Here is a tiny trained network, its code and every weight. The questions are about switching its units off for an input and a target symbol, where a switched-off unit gives its printed mean instead of its output.

import numpy as np


def w(rows, s, z=0):
    codes = np.array(rows[::2]) - 128.0
    scale = np.full(codes.shape[1], s)
    scale[-1] = z or s
    return codes * scale


def f(y):
    return np.maximum(y, 0)


def softmax(a):
    e = np.exp(a - a.max(-1, keepdims=True))
    return e / e.sum(-1, keepdims=True)


def log_softmax(a):
    a = a - a.max(-1, keepdims=True)
    return a - np.log(np.exp(a).sum(-1, keepdims=True))


def net(x, mask):
    ids = ['ΘΣΩαγδελμπτψ'.index(c) for c in x.split()]
    T = len(ids)
    res = E[ids] + P[:T]
    u = 0
    for l in range(2):
        q, k, v = (res @ M[l].T for M in (Q, K, V))
        z = softmax(np.where(np.tri(T) > 0, q @ k.T / 2**0.5, -1e9)) @ v
        res = res + np.where(mask[u], z, O[l][:, -1]) @ O[l][:, :-1]
        u += 1
        y = f(res @ A[l][:, :-1].T + A[l][:, -1])
        res = res + np.where(mask[u : u + 4], y, B[l][:, -1]) @ B[l][:, :-1]
        u += 4
    return log_softmax(res[-1] @ U[:, :-1].T + U[:, -1])


Q, K, V, O, A, B = {}, {}, {}, {}, {}, {}
E = w([
[79,112,167,140,158,88,118,79,153,175,111],'Θ',
[182,76,94,94,136,85,187,111,148,131,147],'Σ',
[125,135,153,66,119,96,190,128,168,120,104],'Ω',
[133,121,156,135,134,109,220,126,149,143,121],'α',
[82,109,149,63,145,121,105,120,136,161,128],'γ',
[125,134,150,82,180,108,160,69,159,150,153],'δ',
[158,104,156,78,143,157,151,97,152,108,124],'ε',
[176,97,182,82,110,161,144,112,151,163,204],'λ',
[109,146,177,44,106,66,85,92,150,135,109],'μ',
[143,102,141,130,129,120,155,105,134,144,23],'π',
[126,96,192,89,152,208,154,138,133,150,143],'τ',
[160,152,80,98,179,137,115,105,2,86,176],'ψ',
],0.018)
P = w([
[229,129,163,194,80,172,177,92,75,255,11],'0',
[161,113,178,129,157,144,166,100,92,167,114],'1',
[129,110,164,121,156,123,157,105,104,130,118],'2',
[127,111,162,110,129,130,151,107,128,120,132],'3',
[113,107,147,109,139,116,143,98,132,101,131],'4',
[113,114,138,98,126,117,139,103,149,99,134],'5',
[97,106,128,95,128,112,144,106,152,89,135],'6',
[118,105,111,85,131,107,118,112,164,84,123],'7',
[119,93,107,84,123,96,123,113,164,71,118],'8',
[118,91,107,81,122,80,125,108,176,75,130],'9',
],0.0088)
Q[0] = w([
[130,177,94,254,161,188,173,197,102,117,130],'L0H1',
[73,62,163,15,175,125,116,115,117,109,154],'L0H1',
],0.0065)
K[0] = w([
[122,57,213,118,103,150,209,166,196,253,130],'L0H1',
[145,189,77,162,147,164,99,138,27,109,139],'L0H1',
],0.0059)
V[0] = w([
[110,84,167,136,179,197,125,143,193,136,100],'L0H1',
[118,3,235,42,143,34,164,110,198,204,72],'L0H1',
],0.0053)
O[0] = w([
[108,125,51,122,35,12,138,82,126,104,146,97],'L0H1',
[97,100,1,203,77,251,137,11,58,149,95,253],'L0H1',
],0.0066,0.0043)
A[0] = w([
[83,255,158,67,145,82,72,250,113,71,195,4],'L0N1',
[167,136,129,67,136,180,146,62,141,123,64,182],'L0N2',
[117,134,204,92,176,143,25,91,84,102,152,172],'L0N3',
[112,110,102,106,121,75,87,79,125,131,95,183],'L0N4',
],0.0065,0.0045)
B[0] = w([
[79,156,199,56,135,162,180,45,1,126,191,177],'L0N1',
[160,187,102,190,148,24,225,174,65,66,88,254],'L0N2',
[124,133,145,212,131,222,147,168,188,157,169,190],'L0N3',
[160,156,128,178,36,154,174,207,130,118,121,185],'L0N4',
],0.0067,0.0092)
Q[1] = w([
[90,89,183,85,128,99,131,155,190,92,96],'L1H1',
[125,121,37,151,121,136,3,131,152,145,139],'L1H1',
],0.0081)
K[1] = w([
[95,143,97,136,184,168,126,143,11,105,193],'L1H1',
[118,162,71,208,47,141,111,106,133,255,23],'L1H1',
],0.0063)
V[1] = w([
[107,115,139,135,218,95,112,237,81,48,237],'L1H1',
[104,131,120,146,128,73,80,194,253,175,102],'L1H1',
],0.0049)
O[1] = w([
[129,99,2,204,91,160,55,38,63,90,35,101],'L1H1',
[209,23,200,55,250,182,64,29,123,79,81,8],'L1H1',
],0.0057,0.011)
A[1] = w([
[115,119,76,194,159,184,100,33,89,116,155,83],'L1N1',
[115,97,138,123,171,254,65,192,121,200,169,101],'L1N2',
[197,105,167,109,201,116,138,13,202,198,211,6],'L1N3',
[63,116,210,110,162,71,20,127,140,209,161,141],'L1N4',
],0.007,0.0024)
B[1] = w([
[119,97,130,109,82,128,181,59,228,112,93,189],'L1N1',
[96,7,142,108,95,132,138,155,137,172,134,254],'L1N2',
[157,79,132,188,139,52,74,27,68,129,154,173],'L1N3',
[163,176,82,96,136,161,95,86,172,216,80,253],'L1N4',
],0.012,0.0013)
U = w([
[158,166,109,168,205,175,107,145,235,171,108,97],'Θ',
[170,104,80,56,141,52,100,193,196,98,126,243],'Σ',
[107,109,212,29,147,63,152,131,83,74,75,51],'Ω',
[61,117,77,118,49,168,144,62,171,41,141,218],'α',
[131,95,71,13,190,164,135,149,75,208,51,68],'γ',
[128,133,149,149,226,72,119,65,47,139,112,45],'δ',
[222,164,215,175,200,205,131,160,227,42,100,177],'ε',
[182,66,196,126,76,86,89,116,72,138,135,50],'λ',
[196,207,165,57,115,173,104,98,102,143,89,43],'μ',
[152,108,118,121,151,131,85,142,16,130,3,100],'π',
[105,47,191,122,151,153,152,202,144,121,82,3],'τ',
[107,176,113,187,116,115,158,198,13,185,184,194],'ψ',
],0.0044,0.0033)

Each question gives the input, a string of symbols that net reads in full, and the target symbol t.
The units are the heads (2 rows each of Q, K, V and O) and the neurons (one row each of A and B). Each row of codes is followed by its name. A weight is (code - 128) times the scale printed after its matrix; where a second scale follows, it is the last column's (O, A, B and U).
mask holds one flag per unit, layer by layer, with each layer's heads first. A switched-off unit (its flag False) gives its mean, the last column of its rows in O or B, instead of its output. The means were averaged over made-up inputs and are rounded, as every weight is.
A unit's drop is (log p(t) with every unit on - log p(t) with that unit switched off) / (log p(t) with every unit on - log p(t) with every unit switched off).
The circuit of an input: a set's keep is (log p(t) with only the set's units on - log p(t) with every unit switched off) / (log p(t) with every unit on - log p(t) with every unit switched off). Starting from all 10 units, units are removed one at a time, each time the one whose removal leaves the highest keep (on an exact tie, the one counted first), for as long as the keep stays at least 0.8.
circuit, biggest first: the units of the circuit, biggest drop first
unit that matters most: the unit with the biggest drop
top k neurons: the k neurons with the biggest drops, biggest first
top k neurons in layer l: the k neurons of layer l with the biggest drops, biggest first
drop when u is switched off: that unit's drop, to one decimal
input ψ Ω τ, target τ: unit that matters most => L1N2
input ψ μ λ, target λ: top 4 neurons => [L1N3 L0N2 L1N2 L0N3]
input γ δ δ Ω ψ μ Θ, target Θ: top 2 neurons => [L1N4 L0N2]
input α ε λ α ψ α μ, target μ: circuit, biggest first => [L0H1 L0N1 L1N4]
input γ ψ ε τ, target τ: circuit, biggest first => [L0H1 L1N2 L0N3]
input ψ Θ Σ γ Σ Ω Σ μ α, target α: circuit, biggest first => [L0H1 L1H1 L1N1]
input ψ ε μ α, target α: top 2 neurons => [L1N1 L0N4]
input π δ ε Σ ψ π ε γ, target γ: top 2 neurons in layer 0 => [L0N1 L0N2]
input α ψ δ δ, target δ: top 2 neurons => [L1N3 L0N1]
input ψ τ γ μ, target μ: top 3 neurons => [L1N4 L0N1 L0N2]
input δ ψ α μ Ω λ ψ, target α: top 3 neurons => [L1N1 L0N1 L0N3]
input ψ Ω μ τ Ω Σ λ γ π, target π: top 2 neurons => [L0N3 L0N2]
input μ π Θ Σ ε ψ ε τ δ, target δ: top 4 neurons => [L0N1 L1N3 L0N4 L0N2]
input Σ Σ ψ Θ μ μ μ δ π, target π: top neuron in layer 0 => [L0N3]
input δ λ Θ ψ γ ε, target ε: top 3 neurons in layer 0 => [L0N3 L0N1 L0N2]
input λ ψ τ γ, target γ: drop when L0N1 is switched off => 0.5
input τ Σ μ τ μ Θ ψ Ω, target Ω: drop when L0N1 is switched off => 0.8
input γ λ ε ψ τ π λ λ, target λ: drop when L0H1 is switched off => 0.8
input λ δ π δ δ γ ψ Ω Θ, target Θ: drop when L1H1 is switched off => -0.2
input α δ Σ Σ ψ ψ, target α: top neuron => [L1N1]
